Here is a tiny trained network, its code and every weight. The questions are about switching its units off for an input and a target symbol, where a switched-off unit gives its printed mean instead of its output.

import numpy as np


def w(rows, s, z=0):
    codes = np.array(rows[::2]) - 128.0
    scale = np.full(codes.shape[1], s)
    scale[-1] = z or s
    return codes * scale


def f(y):
    return np.maximum(y, 0)


def softmax(a):
    e = np.exp(a - a.max(-1, keepdims=True))
    return e / e.sum(-1, keepdims=True)


def log_softmax(a):
    a = a - a.max(-1, keepdims=True)
    return a - np.log(np.exp(a).sum(-1, keepdims=True))


def net(x, mask):
    ids = ['ΓΔΛΠΩεθξτ'.index(c) for c in x.split()]
    T = len(ids)
    res = E[ids] + P[:T]
    q, k, v = (res @ M[0].T for M in (Q, K, V))
    z = softmax(np.where(np.tri(T) > 0, q @ k.T / 4**0.5, -1e9)) @ v
    res = res + np.where(mask[0], z, O[0][:, -1]) @ O[0][:, :-1]
    y = f(res @ A[0][:, :-1].T + A[0][:, -1])
    res = res + np.where(mask[1:9], y, B[0][:, -1]) @ B[0][:, :-1]
    return log_softmax(res[-1] @ U[:, :-1].T + U[:, -1])


Q, K, V, O, A, B = {}, {}, {}, {}, {}, {}
E = w([
[106,124,104],'Γ',
[117,206,99],'Δ',
[115,34,106],'Λ',
[125,179,116],'Π',
[129,23,57],'Ω',
[208,136,166],'ε',
[252,94,85],'θ',
[125,234,179],'ξ',
[188,189,193],'τ',
],0.021)
P = w([
[92,111,124],'0',
[88,119,110],'1',
[219,197,209],'2',
[117,170,68],'3',
[254,142,85],'4',
[118,190,44],'5',
],0.0058)
Q[0] = w([
[171,125,103],'H1',
[150,113,141],'H1',
[255,115,160],'H1',
[185,159,92],'H1',
],0.025)
K[0] = w([
[210,149,90],'H1',
[196,50,148],'H1',
[254,184,117],'H1',
[230,194,107],'H1',
],0.0078)
V[0] = w([
[115,113,3],'H1',
[145,95,79],'H1',
[64,161,124],'H1',
[147,53,120],'H1',
],0.015)
O[0] = w([
[24,23,116,176],'H1',
[71,170,230,191],'H1',
[139,255,42,2],'H1',
[110,115,90,169],'H1',
],0.0073,0.0065)
A[0] = w([
[83,209,194,155],'N1',
[79,105,84,159],'N2',
[160,181,77,117],'N3',
[44,107,156,211],'N4',
[173,140,61,254],'N5',
[79,122,8,193],'N6',
[146,136,68,107],'N7',
[177,185,133,92],'N8',
],0.013,0.0083)
B[0] = w([
[71,7,124,173],'N1',
[174,123,103,204],'N2',
[124,81,131,174],'N3',
[205,175,120,250],'N4',
[79,181,218,201],'N5',
[75,157,84,222],'N6',
[121,73,69,141],'N7',
[75,94,103,190],'N8',
],0.011,0.013)
U = w([
[138,251,118,175],'Γ',
[64,130,124,47],'Δ',
[132,114,99,166],'Λ',
[75,149,154,175],'Π',
[102,78,79,2],'Ω',
[151,200,219,243],'ε',
[145,66,146,101],'θ',
[67,80,167,94],'ξ',
[91,125,206,124],'τ',
],0.011,0.0047)

Each question gives the input, a string of symbols that net reads in full, and the target symbol t.
The units are the heads (4 rows each of Q, K, V and O) and the neurons (one row each of A and B). Each row of codes is followed by its name. A weight is (code - 128) times the scale printed after its matrix; where a second scale follows, it is the last column's (O, A, B and U).
mask holds one flag per unit, heads first, then neurons. A switched-off unit (its flag False) gives its mean, the last column of its rows in O or B, instead of its output. The means were averaged over made-up inputs and are rounded, as every weight is.
A unit's drop is (log p(t) with every unit on - log p(t) with that unit switched off) / (log p(t) with every unit on - log p(t) with every unit switched off).
The circuit of an input: a set's keep is (log p(t) with only the set's units on - log p(t) with every unit switched off) / (log p(t) with every unit on - log p(t) with every unit switched off). Starting from all 9 units, units are removed one at a time, each time the one whose removal leaves the highest keep (on an exact tie, the one counted first), for as long as the keep stays at least 0.8.
circuit, biggest first: the units of the circuit, biggest drop first
top k neurons: the k neurons with the biggest drops, biggest first
drop when u is switched off: that unit's drop, to one decimal
input Π ε Π Δ, target Δ: circuit, biggest first	H1; N6; N4; N1
input ε Λ Ω Λ, target Λ: top 3 neurons	N4; N5; N2
input Π ξ ε ε Ω, target ε: circuit, biggest first	H1; N5
input Ω Γ Γ ε ξ, target ξ: top 4 neurons	N1; N8; N4; N3
input Γ Λ θ Γ Ω, target θ: circuit, biggest first	H1; N6; N4
input ε ξ Π, target ξ: top neuron	N1
input ε ε Λ ε τ, target τ: top 2 neurons	N8; N4
input ξ Γ Δ, target ξ: drop when N8 is switched off	0.2
input τ Λ τ Γ Π Δ, target Δ: drop when H1 is switched off	0.5
input ξ Γ τ, target τ: drop when N5 is switched off	0.7
input ε Γ Γ, target ε: drop when N6 is switched off	0.4
